Each row of numbers belongs to one of the things below and depends on some of the facts about them. Some rows are named. Which thing is each other row?

Facts:
tiskedim θ braflur; tiskedim θ segri; razipe θ lidrel; razipe θ dripladro; razipe θ lilu; zipil θ feton
zipil θ sarun; dripladro θ bitran; kunum θ bigeklos; kunum θ fevam; kunum θ suflu; klebrom θ zeme
klebrom θ suflu; beflu θ stekler; beflu θ dakur; beflu θ nofil; beflu θ lilu; klakli θ kogrer
klakli θ razipe; klakli θ refa; klakli θ lilu; mizan θ sarun; bepidram θ fibrol; dritis θ punen
drodin θ tiskedim; gostam θ gastavas; gostam θ dratos; gepler θ stiduk; klifu θ fakisal; klifu θ tuvam
zeme θ bripifis; greris θ lilu; greris θ raflitron; sostiga θ klakli; bitran θ stuplur; dratos θ fitris
tuvam θ bripifis; tuvam θ fakisal; panol θ siga; panol θ sigron; vizik θ vaduk; vizik θ betrogar
vaduk θ fledran; siklen θ braflur; zoza θ grigristel; zoza θ tabrom; grimal θ dakur; skemim θ lostik
skemim θ petaskis; bridufi θ lostik; bridufi θ morun; klatrok θ sugel; klatrok θ buzefle; gridil θ tiklagek
gridil θ plore; gridil θ stiduk; gazi θ nofil; gazi θ refa; dreder θ punen; dreder θ dakur
dreder θ refa; revun θ siko; revun θ feton; revun θ dripladro; stuplur θ braflur; stuplur θ fakisal
pipam θ nofil; pipam θ vuluk; valima θ dakur; sarun θ buzefle; brupal θ zalor; bragar θ tregok
bragar θ skosto; segri θ bitran; fafan θ tregok; fafan θ greflomil; flomo θ brabus; troste θ zamel
troste θ raflitron; saski θ bofloko; suve θ refa; raflitron θ stuplur; taskisal θ druser; tregok θ dakur
suflu θ bofloko; grigristel θ klebrom; grigristel θ fakisal; stekler θ bofloko; stekler θ fevam; rimabrem θ lidrel
rimabrem θ fledran; rimabrem θ fakisal; greflomil θ dakur; greflomil θ nofil; greflomil θ segri; greflomil θ fakisal
grodi θ braflur; mebar θ fedam; trokul θ valima; skosto θ nofil; skiske θ fedam; skeseka θ morun
bigeklos θ dripladro; plege θ braflur; plege θ zamel; plege θ morun; plege θ stuplur; dulasis θ fakisal
bripifis θ lidrel; bripifis θ fedam; flustonu θ stuplur; flustonu θ dripladro; morol θ taskisal; vuluk θ bripifis
vuluk θ bofloko; puplim θ lostik; buzefle θ puvi; bufolem θ siga; bufolem θ taskisal; fakisal θ braflur
nostol θ zamel; derik θ lidrel; derik θ greflomil; vaflasul θ petaskis; drotor θ fakisal; drotor θ gridil
sugel θ dakur; sugel θ lilam; sugel θ morun; mopem θ lostik; druser θ siga; druser θ morun
punen θ bripifis; punen θ braflur; plelu θ muplu; plelu θ sostiga; vikobim θ stekler; vikobim θ suflu
refa θ stuplur; plore θ greflomil; putu θ raflitron; gastavas θ sigron; fledran θ braflur; fledran θ feton
sigron θ bofloko; sigron θ nofil; fibrol θ gegral; diflal θ skosto; diflal θ dritis; labrus θ sarun
lilu θ braflur; lilu θ skiske; fevam θ dripladro; vibo θ beflu; vibo θ dritis; puvi θ bripifis
dolen θ suflu; siga θ fedam; morun θ braflur; morun θ bitran; trigre θ stuplur; pagror θ braflur
pagror θ stuplur; pagror θ suflu; gretrom θ revun; gretrom θ morol; gretrom θ bepidram; lidrel θ braflur
lidrel θ bitran; lidrel θ stuplur; lidrel θ fedam; duplun θ puplim; duplun θ klatrok; duplun θ druser
feton θ braflur; feton θ dritis; tisa θ braflur; bribe θ braflur; bribe θ nofil; bribe θ stuplur
brabus θ bigeklos; fladris θ bridufi; muplu θ dakur; muplu θ skiske; luflopli θ stekler; lostik θ braflur
lostik θ dripladro; tabrom θ bribe; tabrom θ mugrus; zamel θ vuluk; zamel θ stuplur; zalor θ dritis
zalor θ fakisal; tiskedim η a; razipe η a; zipil η a; fubi η d; dripladro η d
gegral η a; kunum η b; klebrom η e; beflu η b; klakli η b; mizan η d
bepidram η b; dritis η c; drodin η a; gostam η b; gepler η a; klifu η b
fitris η c; zeme η a; kogrer η a; greris η a; sostiga η a; bitran η a
dratos η e; tuvam η d; panol η a; vizik η b; vaduk η a; siklen η e
betrogar η b; zoza η a; grimal η b; skemim η a; bridufi η a; klatrok η a
gridil η a; gazi η a; dreder η e; roravi η a; revun η a; stuplur η a
pipam η a; valima η a; sarun η a; brupal η c; bragar η b; segri η a
fafan η a; flomo η a; troste η a; saski η b; suve η d; raflitron η b
taskisal η b; tregok η a; tiklagek η a; suflu η c; grigristel η b; stekler η d
lilam η a; rimabrem η c; greflomil η a; grodi η d; mebar η a; trokul η c
nofil η e; skosto η a; skiske η b; skeseka η b; bigeklos η a; plege η c
rozul η b; dulasis η a; bripifis η a; flustonu η a; morol η a; vuluk η a
sifin η c; puplim η a; buzefle η a; bufolem η c; fakisal η c; nostol η b
derik η b; vaflasul η c; drotor η b; sugel η a; mopem η c; druser η c
punen η a; plelu η a; vikobim η a; refa η b; plore η c; putu η a
gastavas η d; fledran η a; petaskis η a; sigron η a; fibrol η a; diflal η a
labrus η e; lilu η a; siko η b; fevam η a; vibo η c; puvi η b
dolen η a; siga η a; morun η a; trigre η c; stiduk η a; pagror η b
braflur η b; gretrom η a; lidrel η b; duplun η a; kamel η e; feton η c
dakur η b; tisa η c; bribe η a; bofloko η a; brabus η a; fladris η b
muplu η a; luflopli η a; fedam η a; lostik η b; tabrom η a; zamel η a
mugrus η a; zalor η a

Known rows:
[  5  -4   3   0  12   6  -3 -15  -4  10   5  11   4   9 -12  -2   0   9
 -11 -33  20   4   3  16  -6   7   3 -11   3  -5   4  11  -8   6   6 -25
  10   5 -24   2 -11  32  -9  18  11   9  12  -9 -12 -14  13] : mebar
[  0 -11 -19 -19  34   3 -11   4  -3   8  -2 -20 -14   8  -7 -14  -8  15
 -13  -6   5   6  -8  -8 -11  -9   9 -12  12  -2 -17  -3   1  10   6  -4
   8  20  -2   6   4  10   7  -1   3 -16   4  10   7  15  16] : petaskis
[ 10  18  12 -22  -2  -4  10  -3 -14 -25  -8 -12   8   6  10   5  -2 -13
  16   9 -31   0   3   0  -4  -8  -1  -5 -17  -5   8 -10  -5  -4  49   6
   6 -17   4  15   4 -24  14  -3   0  12  -1   4 -15  -7  -1] : vaflasul
[  7  12  13 -16 -10  -3  10  -9 -11 -26  -3  -9  13   7  11  10  -6 -15
  23  11 -17  -4   5   8   3  -5  -2  -1 -25  -9  16 -11  -9  -5  42   1
  -1 -20   8  15   7 -27  11   3   8  10  -3   0 -21  -6   4] : dritis
[ -4   2   9  -3   5   2 -14   3  -9   5  -3  27 -15   6   7 -14  22   2
   4 -10  -3  11   1   5   5  -2   5   1 -20  10  -7   5  -1  -2  40 -16
   1  14  -1  -1   7  43  13  17 -13  21  11  -1   3  22   2] : bridufi
[  1   5  -1  11  28   8  21  53   4  11  -7  -2 -12  -3  -7  -7   7   1
 -17 -18  22   7  -3 -20   1 -10  -5   1   9  22  -4   8   0  -7  -2  -7
   2  -9   7  -8 -15  37  -3  24 -16  10   2   5  -2 -14 -13] : flustonu
[  1  -1   3  -5  -3  -6 -10 -33  -5 -15  -4 -16   2  -2  -7  -3  -1  17
 -10  -3 -33  -4  -7   4 -24   7   0   1  17 -11  -5 -12  33   1 -31  28
   5  11   0   0   3 -22  -5 -48  -3 -27  -6  12  12  -2  -1] : rozul
[  7  12  18   9 -23  -8   0 -60   9 -21   5  12  22  -6 -13  15   1   7
   7 -10  -1 -10   6  17   1  21  -3   8  13 -16  10  -5  22  -7 -60  11
   5  -9 -20  -8  -4  -6 -21 -14  12 -17  -5 -18  -7 -24  -4] : puvi
[  0   0  38  36 -11   3  17  -6   4  -5   3  -6  32  -1 -14  -5  20   1
 -18 -53  11  -5   3  11 -28  17 -14  12   7  -4  37  13  26  -4 -15  11
   0 -19 -13 -13  -9  -8 -27 -34  -4 -12   1   4  -8 -41 -23] : lidrel
[  1  34 -12 -19 -25  -7  -8 -23  -8   9 -11  18   6 -14  14  22  16 -14
   6  10  -5  16  -1  -5  -3  -4  -4   4  -8  -1  -1   4 -13   1  22   7
   4   6   3  -9   6 -25  -5 -17  17 -16   3  -5 -13  21 -22] : mizan
[ -1 -15 -17 -15  28   3  -9   2  -2  10   0 -17 -11   8  -9 -12 -10  15
 -14  -1   6   5  -7  -5 -10  -9   7 -11  11  -2 -14  -2   1   9   0  -7
   6  17  -3   4   2   7   2   1   4 -15   4   8   7  11  16] : roravi
[  0  -3  -6  -3  15   2  -2   6   0   6  -1   9 -12   2  -2  -2  -1   4
  -3   0  10   3  -1  -3   9  -3   4  -5   1   7 -11   1  -4  -2   2 -15
   1   7  -2  -1  -1  27   2  22  -3   6   5  -4  -1   6   5] : flomo
[  8  19  24 -17 -14  -7   0 -13 -19 -26 -10  16  17  13  15   1  15 -12
  16   4 -50   7  12  10  -7   4  -1  -5 -40  -9  15  -1 -11  -3  80  -4
   8 -13  -5  17  10 -12  21  -5  -5  28  13   4 -16  -3  -5] : druser
[  0  -1  28   3   2  -5  16  34   0 -12  -6 -16  27  10   7  -8  11 -24
  10  -3 -15  -1   9  -5 -16  -3  -7   5 -34  -2  33   8 -13  -2  71   5
  -4 -32   8  11   9 -33  12 -12 -12  13  10  15 -14 -20 -17] : plege
[ -9 -23 -28  15  14  12  12  14   3  25  13   5 -16   5   6  24 -31   3
   3  29   8  -6   3   1  13  -1  -4 -15   7   2  -5  -5  -2   9  -5 -23
 -11  11  23  -1  -8 -15  -5  28   8   8 -14 -10   7   2  20] : greflomil
[  0   4   5  -7   7   4 -12   7  -6   2  -1  17 -16   5   5  -8  16   2
   3 -11   2   6  -2   4  10  -5   8   0  -9  12  -9   1   2  -5  18 -12
   1  11  -1  -2   5  45   9  19  -8  16   6  -2   0  21   4] : puplim
[  0  -3   1  -8  -2  -5 -10 -32  -6 -16  -4 -20   1  -3  -7  -2  -3  20
  -9  -5 -35  -3  -5   1 -23   4   0   0  20 -10  -8 -13  35   2 -30  30
   6  12  -1   2   4 -21  -4 -51  -3 -31  -5  13  16   1   2] : betrogar
[-10 -28   8  17   4   7 -10  28   7  15  13  -8   3   7   0 -23  13 -10
   7 -21  45  -4  -5   9   1  -5   7   8 -15   7  17  10  -7   1  27 -12
 -12   2   0  -6  11   8  -4   6   4   6   4   1   3  12   1] : tiskedim
[ -1  -5 -13  -1  -1  -5  -5  10  11   9   4   6 -10  -5  -6  -7  -5   2
   6  13  16  -1  -4  -6  18  -4   9   0   1   7 -24   3 -17  -8 -19  -4
   0  -3  -6  -3  -2  10   6  25  -2   8  -1  -8   3   3   1] : vikobim
[ -1 -16 -21 -18  31   5  -9   3  -2  10   0 -19 -11   7  -9 -11 -11  17
 -14  -1   6   6  -7  -7 -12 -10   9 -12  14  -2 -16  -4   2  12  -5  -3
   7  19  -3   7   3   8   5  -5   3 -19   5  10   6  11  17] : tiklagek

Rows to name:
No name comes twice in this set of rows, the named rows included.
[  7  30 -21 -18 -53 -15  -9  -8   5   9  -1  -1   6 -34   2   9   0 -16
  14  28  12   6 -12  -8  16 -12   6   9   7   3 -26   3 -34 -12 -48  25
   1 -13  -4 -12  -5 -51  -7 -14  20  -7  -9  -6 -12   6 -31]	stekler
[  2   0   0   7  16  11   9  29  -3  11   2   5  -9   1  -2  -7   6   1
 -10 -21  17   4  -4  -1   1  -5   0  -3   7  13  -3   6   2  -3   5 -14
   1   1   1  -5 -10  31  -3  18  -7  13   2   0   0  -3  -3]	segri
[ -3   9  20  10 -24  -9 -10 -31  -8 -13  -1  23   6  -3   3   2  21  10
   7  -5 -42  -2   3  13  -9  17  -4   9 -12  -3   6  -4  28  -6  -9  17
   1   4  -1  -7   6  -6   0 -32 -15   2   0   2  12   0 -11]	skeseka
[ -6 -16  -9  15  -4  10 -12   8 -17  26  13  23 -11   8   9   0  -7   7
  -1   8 -22   5   2  14   1   4   0 -15  -9   3  -7   6  -6  10  39 -23
  -1  19   8   0  -8  -2   6  12  -7  29   3   4  11   8  13]	sugel
[  7   8  27  19 -30   1  -2 -55 -14 -11   8  17  23   1 -10   7   7  15
  -8 -44 -19  -4   7  33 -21  24  -7  -2   7 -18  17   4  24  -1 -25   3
  10   1 -23  -5 -13  -4 -22 -33   9   0   1  -6  -6 -29  -4]	skiske
[  1  28 -16 -11 -18  -5  -1 -16  -1  18  -9  10  10 -15   8  24  10 -13
   2  13  -4  15  -1 -11  -7  -2  -7   2  -5  -1  -2   8 -15   3  17   7
   2   0   7 -10  -3 -39 -10 -21  13 -13   2   1  -9   8 -25]	suve
[ -7 -10 -10  11  36  -7  17  37  27  23  -9   6   1   2 -13  -4   3   6
 -16  10  10   6   9 -32  -4   4  -5  -3  -1  11  -7  19 -17   4   3  -8
   2 -15   0  -4  -9  18   5  24 -25   2  18   6   5 -23 -11]	zamel
[ -5 -23 -13  19  -7  14  -5  10 -14  32  21  17  -8   5   8   5 -20   4
  -1   6 -13   1   0  17   2   4  -1 -20  -3  -1  -6   5 -11   7  14 -23
  -2  16   8   1 -17 -13  -1  15   3  32  -3   0   5  -3  14]	muplu
[ -5 -26   9  19  -1   6  -7   7  15   9  18  -7  17   9  -7 -17   3 -12
  10 -24  65  -7  -1  15   5   1   8   8 -10  -2  21  12 -13   0  -2 -19
 -10  -4 -14  -6   8   9 -10  12  20  -4   3 -13  -9  -1   6]	punen
[-18 -32  -3  27  52   5  30  58  41  23  -3 -19   7  11  -9  -1   7 -15
 -11  -6  63  -2   9 -29  -9  -1  -9  13  -5  12  33  18   2   4  27 -15
 -19 -18  17 -11   9  10 -11  19 -12 -25   9   0   1 -16  -8]	stuplur
[ -3 -15 -26  -3  -9 -14 -12  11  23  13  10   0  -2 -11 -10  -9 -19   8
  11  45  15  -8  -5 -12  26  -3  14  -1   1   2 -38   3 -36  -8 -53   6
  -2 -10  -8  -1  -4 -16   9  22  -4  10   0  -4   9  -6   1]	sigron
[-10 -30  26  19 -13  -2 -16  -5   0  -9  10 -38  22   3  -5 -26  15  -2
   0 -31  13 -12 -11  14 -31   3   3  17  -2  -9  28  -3  32   3  -3  31
 -10   3   0  -3  19 -42  -9 -67   4 -37  -5  16  16   4  -8]	braflur
[ 15  59   9  -5 -28  16  15  30 -29   4 -10  -2  -6 -29  10  10  23 -19
 -10 -47  16  18 -19  -2  -6 -24  -9  10  21  26   1   2   9 -14 -10  10
   6  -7   9 -16 -20   5 -24 -17  16   0 -15   5 -20   8 -39]	dripladro
[  0  14  19   4 -20 -13 -12 -45  -5 -19  -8  32   4  -2   3   7  21   9
   8   5 -48   0   8  11  -5  20  -4   7 -10  -7   2  -5  29  -6  -6  17
   2   7  -4  -4   7   3   1 -23 -15  -3   3  -3   9   1  -7]	taskisal
[ -5 -17 -11  16 -20   5 -10 -25 -26  10  14 -12   0  -1   3   8 -24  22
  -8  13 -59  -8  -6  21 -25  11  -6 -16  16 -15  -4 -12  31  11 -18  21
   1  20  14   0 -14 -61  -6 -56   0  -2 -16  17  22  -4   6]	dakur

The same things again, as new rows of numbers:
Some rows with their names:
[ 39   1  20  -6 -15   8  -4 -29  27 -19  11  -7   3] : segri
[ 39   3  19  -5 -17  11  -4 -30  25 -19  14  -9   5] : greflomil
[ 32   4   9   7 -49  16  11 -44  21 -12   2  15   0] : fakisal
[ 34  -6  20   0 -46  12  29 -45  26  -9   5  19  -2] : rimabrem
[ 38   2  24  -4 -13  -3  -7 -31  28 -18   6  -2  -2] : fledran
[ 66  11  18  -4 -44   8  27 -22  13 -17  29 -20   0] : drotor
[ 36  20  19   2 -27  26 -12 -31  21 -17  31 -22  19] : gridil
[ 40  -1  19  -7 -14   9  -3 -30  26 -20  13  -7   3] : skosto
[ 42 -10  30 -14 -13  10  16 -31  32 -16  18  -5   3] : diflal
[ 39   0  19  -6 -14   7  -5 -30  26 -19  10  -6   2] : zeme
[ 39  -1  21  -7 -13   6  -3 -28  27 -18   6  -5  -1] : buzefle
[ 65   7   8  -2 -37  -6  12 -19  11 -21   7 -12 -12] : puvi
[ 40  -3  18  -6 -12  13  -5 -20  28 -20  -3  -4  -4] : revun
[ 64  15  -5   6 -35  -1 -12  -9   6 -26 -12 -13 -18] : siko
[ 38   3   5  -2 -13   7 -21 -31  20 -23   5  -7   2] : bofloko
[ 39   0  20  -6 -14   8  -4 -30  27 -19  10  -6   2] : punen
[ 40  -7  25 -23 -10   3  11 -24  45 -13  17 -12  12] : dreder
[ 37   0  14 -17  -9   2  -7 -22  40 -16   9 -13  10] : kamel
[ 44 -15  32 -16 -12  10  20 -28  34 -16  13  -2   0] : flomo
[ 42 -11  33 -14 -12   7  17 -28  33 -16  12  -2  -1] : zipil

Which thing is each row?
No name comes twice in this set of rows, the named rows included.
[ 48 -14   8  -9  -4  56  -6  20  31 -24 -45  -3 -15]	fibrol
[ 33  37   8  11 -33  34 -31 -30  13 -19  35 -31  27]	stiduk
[ 34  -2   7   4 -44  17  12 -40  22 -13  -7  18  -5]	druser
[ 33  -1   7   4 -46  16  13 -44  21 -13   0  17  -2]	suflu
[ 46 -16  25 -15  -8  29  14  -9  34 -19  -9  -2  -6]	gretrom
[ 69  -7  13 -12 -35  -2  33 -25  16 -20  17 -11 -10]	saski
[ 41  -5  16  -8 -12  10  -3 -28  27 -20   6  -5  -1]	siga
[ 68  -5  20 -11 -36  -3  35 -22  18 -18  17 -11 -10]	nostol
[ 72  -5   1  -5 -29  32  12  17  14 -26 -33 -10 -24]	bepidram
[ 31  14   7  11 -54  26   6 -44  18 -11  12   7   9]	plore

